Below is a small trained network, with its code and all its weights. Each question gives an input and a target symbol and asks what happens when units are switched off, that is, made to give their printed mean instead of their output.

import numpy as np


def w(rows, s, z=0):
    codes = np.array(rows[::2]) - 128.0
    scale = np.full(codes.shape[1], s)
    scale[-1] = z or s
    return codes * scale


def f(y):
    return y / 2 * (1 + np.tanh(0.7978845608 * (y + 0.044715 * y**3)))


def softmax(a):
    e = np.exp(a - a.max(-1, keepdims=True))
    return e / e.sum(-1, keepdims=True)


def log_softmax(a):
    a = a - a.max(-1, keepdims=True)
    return a - np.log(np.exp(a).sum(-1, keepdims=True))


def net(x, mask):
    ids = ['αγεζηλπστω'.index(c) for c in x.split()]
    T = len(ids)
    res = E[ids] + P[:T]
    u = 0
    for l in range(2):
        r = res
        for j in range(2):
            rows = slice(2 * j, 2 * j + 2)
            q, k, v = (r @ M[l][rows].T for M in (Q, K, V))
            z = softmax(np.where(np.tri(T) > 0, q @ k.T / 2**0.5, -1e9)) @ v
            o = O[l][rows]
            res = res + np.where(mask[u + j], z, o[:, -1]) @ o[:, :-1]
        u += 2
        y = f(res @ A[l][:, :-1].T + A[l][:, -1])
        res = res + np.where(mask[u : u + 12], y, B[l][:, -1]) @ B[l][:, :-1]
        u += 12
    return log_softmax(res[-1] @ U[:, :-1].T + U[:, -1])


Q, K, V, O, A, B = {}, {}, {}, {}, {}, {}
E = w([
[166,106,111,3,139,68,138,189],'α',
[140,35,111,178,186,135,122,115],'γ',
[154,75,87,155,87,114,159,84],'ε',
[141,184,115,66,115,131,190,78],'ζ',
[146,160,121,129,173,131,223,152],'η',
[136,108,138,206,157,154,86,81],'λ',
[155,133,149,70,114,212,43,143],'π',
[55,151,101,124,131,132,132,111],'σ',
[181,68,127,171,145,91,72,116],'τ',
[54,125,213,133,172,75,132,152],'ω',
],0.016)
P = w([
[20,17,35,1,170,150,121,99],'0',
[139,125,134,109,45,147,189,132],'1',
[162,108,120,101,91,153,198,96],'2',
[121,111,159,119,130,138,122,156],'3',
[155,149,126,134,105,121,138,140],'4',
[171,163,132,126,98,107,145,102],'5',
[176,163,145,141,148,113,131,147],'6',
[150,138,108,137,183,86,128,136],'7',
[171,174,167,148,155,110,117,112],'8',
[166,168,101,138,217,97,127,54],'9',
[168,189,144,156,114,110,103,139],'10',
[183,172,104,138,189,92,137,82],'11',
],0.0079)
Q[0] = w([
[54,202,143,122,234,80,143,221],'0.h0',
[215,117,111,139,157,169,250,154],'0.h0',
[223,33,101,254,82,96,67,51],'0.h1',
[26,66,58,137,50,137,12,229],'0.h1',
],0.006)
K[0] = w([
[197,230,166,139,105,114,144,107],'0.h0',
[117,138,163,77,159,89,64,91],'0.h0',
[75,71,33,72,100,218,151,125],'0.h1',
[77,110,175,170,2,187,162,120],'0.h1',
],0.0075)
V[0] = w([
[129,87,187,175,212,109,176,254],'0.h0',
[152,253,104,41,67,183,234,90],'0.h0',
[68,237,121,215,120,207,194,95],'0.h1',
[31,95,93,73,90,171,175,79],'0.h1',
],0.0062)
O[0] = w([
[118,187,98,158,194,137,193,254,251],'0.h0',
[182,100,182,64,156,93,219,69,178],'0.h0',
[163,192,169,112,217,199,120,18,86],'0.h1',
[103,64,78,110,146,203,226,109,185],'0.h1',
],0.0076,0.0032)
A[0] = w([
[150,96,76,145,48,91,166,104,252],'0.n0',
[116,87,130,52,148,104,180,152,101],'0.n1',
[162,78,92,124,212,83,141,122,151],'0.n2',
[146,223,113,82,161,155,218,141,223],'0.n3',
[161,93,86,112,126,190,137,103,188],'0.n4',
[125,132,97,70,124,204,2,105,166],'0.n5',
[83,209,149,119,94,132,119,110,176],'0.n6',
[63,199,110,122,181,173,190,124,171],'0.n7',
[123,148,74,44,131,92,110,221,200],'0.n8',
[114,116,103,210,94,109,53,147,237],'0.n9',
[100,136,124,87,145,150,51,152,136],'0.n10',
[191,40,53,177,170,131,168,117,203],'0.n11',
],0.0072,0.0032)
B[0] = w([
[153,127,116,206,226,160,102,91,156],'0.n0',
[96,82,94,112,107,141,195,111,169],'0.n1',
[124,180,95,168,53,97,144,69,179],'0.n2',
[174,103,56,88,99,40,151,182,247],'0.n3',
[174,125,51,101,117,149,58,115,150],'0.n4',
[102,27,165,41,153,130,25,134,132],'0.n5',
[133,162,169,77,187,62,237,242,133],'0.n6',
[139,191,92,51,145,80,177,162,200],'0.n7',
[121,79,135,161,3,60,135,130,172],'0.n8',
[183,71,52,89,223,141,136,60,147],'0.n9',
[159,31,141,56,58,64,93,127,125],'0.n10',
[174,193,59,206,109,130,96,69,196],'0.n11',
],0.0057,0.011)
Q[1] = w([
[180,122,64,168,172,168,95,60],'1.h0',
[107,139,109,232,91,196,98,100],'1.h0',
[160,144,18,191,98,197,75,84],'1.h1',
[108,1,217,69,96,195,47,207],'1.h1',
],0.0064)
K[1] = w([
[17,54,112,145,207,96,90,93],'1.h0',
[31,59,30,153,125,89,178,98],'1.h0',
[62,1,15,29,120,168,129,49],'1.h1',
[217,79,156,68,89,214,123,203],'1.h1',
],0.0048)
V[1] = w([
[162,69,49,116,136,106,57,160],'1.h0',
[60,210,94,159,100,237,175,156],'1.h0',
[178,146,120,118,55,37,223,223],'1.h1',
[51,118,253,63,185,113,63,142],'1.h1',
],0.0062)
O[1] = w([
[146,154,131,89,117,199,102,199,186],'1.h0',
[114,216,122,148,149,23,118,114,109],'1.h0',
[164,46,192,74,198,103,140,155,248],'1.h1',
[106,110,1,139,154,214,196,135,9],'1.h1',
],0.0087,0.013)
A[1] = w([
[56,178,151,179,35,73,69,107,102],'1.n0',
[47,122,103,158,150,242,133,136,10],'1.n1',
[90,83,217,164,106,147,56,148,71],'1.n2',
[194,243,134,167,191,79,151,124,131],'1.n3',
[106,141,180,225,100,57,71,38,81],'1.n4',
[140,186,50,91,78,100,104,120,170],'1.n5',
[117,47,192,58,139,77,131,141,170],'1.n6',
[158,90,64,220,148,156,106,83,253],'1.n7',
[152,103,202,82,138,170,149,153,178],'1.n8',
[2,228,111,147,56,160,57,81,48],'1.n9',
[153,174,151,177,235,208,91,153,146],'1.n10',
[170,71,142,223,136,180,124,77,180],'1.n11',
],0.0064,0.0049)
B[1] = w([
[103,114,172,61,39,104,121,221,140],'1.n0',
[174,37,129,133,107,108,187,84,142],'1.n1',
[61,119,72,198,117,156,238,85,144],'1.n2',
[49,188,145,92,120,162,100,43,192],'1.n3',
[131,139,187,126,103,202,254,102,151],'1.n4',
[100,145,112,203,67,99,163,101,147],'1.n5',
[137,163,48,175,115,193,120,125,253],'1.n6',
[77,165,173,11,203,116,91,104,151],'1.n7',
[126,160,46,136,136,106,91,104,193],'1.n8',
[134,89,69,152,128,8,88,125,148],'1.n9',
[138,42,63,107,124,74,101,115,139],'1.n10',
[48,101,140,15,128,75,195,197,144],'1.n11',
],0.006,0.022)
U = w([
[191,75,118,196,109,76,129,161,29],'α',
[81,160,150,125,101,105,120,143,71],'γ',
[97,149,189,78,108,158,152,140,66],'ε',
[185,134,110,210,153,163,136,33,194],'ζ',
[131,147,138,53,210,85,70,133,86],'η',
[82,215,88,162,140,159,108,106,148],'λ',
[177,162,127,102,132,231,78,153,137],'π',
[113,162,46,186,142,113,97,83,55],'σ',
[128,191,137,193,131,130,40,198,252],'τ',
[68,132,87,144,161,135,255,161,189],'ω',
],0.0053,0.0034)

Each question gives the input, a string of symbols that net reads in full, and the target symbol t.
The units are the heads (2 rows each of Q, K, V and O) and the neurons (one row each of A and B). Each row of codes is followed by its name. A weight is (code - 128) times the scale printed after its matrix; where a second scale follows, it is the last column's (O, A, B and U).
mask holds one flag per unit, layer by layer, with each layer's heads first. A switched-off unit (its flag False) gives its mean, the last column of its rows in O or B, instead of its output. The means were averaged over made-up inputs and are rounded, as every weight is.
A unit's drop is (log p(t) with every unit on - log p(t) with that unit switched off) / (log p(t) with every unit on - log p(t) with every unit switched off).
The circuit of an input: a set's keep is (log p(t) with only the set's units on - log p(t) with every unit switched off) / (log p(t) with every unit on - log p(t) with every unit switched off). Starting from the 12 units with the biggest drops (on a tie, the unit counted first), units are removed one at a time, each time the one whose removal leaves the highest keep (on an exact tie, the one counted first), for as long as the keep stays at least 0.8.
units of the circuit, in order: the units of the circuit, biggest drop first
top k neurons in layer l: the k neurons of layer l with the biggest drops, biggest first
which heads matter: for each layer, one digit per head in row order, 1 if its drop is at least 0.15 and else 0, layers parted by /
input ω η ω ω τ τ η α τ τ ζ, target τ: units of the circuit, in order	(0.h1 0.h0 1.n4)
input τ τ ω τ, target π: units of the circuit, in order	(1.h0 0.h0 0.n9)
input π λ τ η η ε γ, target ω: which heads matter	10 / 11
input γ π ε ω γ, target τ: which heads matter	11 / 11
input τ ω ω τ η ω η ε, target π: units of the circuit, in order	(1.h0 0.h0 0.n9 0.n5)
input ω η σ λ, target η: which heads matter	00 / 01
input α η ζ α ω α γ, target α: units of the circuit, in order	(0.h1 1.n3)
input ω η τ ε ζ α γ, target η: which heads matter	00 / 01
input τ π ω ω ω γ, target π: units of the circuit, in order	(1.h0 0.h0 0.n9 0.n5)
input τ η λ, target π: units of the circuit, in order	(1.h0 0.h0 0.n5)
input λ η γ ω η η η η τ, target σ: units of the circuit, in order	(1.h1 0.h0 0.n5 0.n9)
input τ τ η λ, target π: units of the circuit, in order	(1.h0 0.h0 0.n9)
input η η η η σ, target η: units of the circuit, in order	(1.h1 0.n3 0.n11 0.h0)
input ζ ω ζ γ, target ε: which heads matter	11 / 01
input ε η ε, target γ: which heads matter	11 / 01
input ω σ η η α η η τ, target η: which heads matter	00 / 01
input ζ ε ω λ ζ τ, target ε: top 2 neurons in layer 1	(1.n4 1.n11)
input π ζ τ, target ω: which heads matter	10 / 11
input ω ε λ λ, target η: top 2 neurons in layer 0	(0.n9 0.n1)
input α ω η ω γ, target α: which heads matter	01 / 01
input σ σ λ ζ η γ η τ γ γ τ η, target γ: which heads matter	01 / 01
input τ η η π ω τ, target π: which heads matter	11 / 10
input ζ η τ ζ τ η η η η, target η: which heads matter	01 / 01
input π π η λ, target ω: top 2 neurons in layer 0	(0.n5 0.n3)
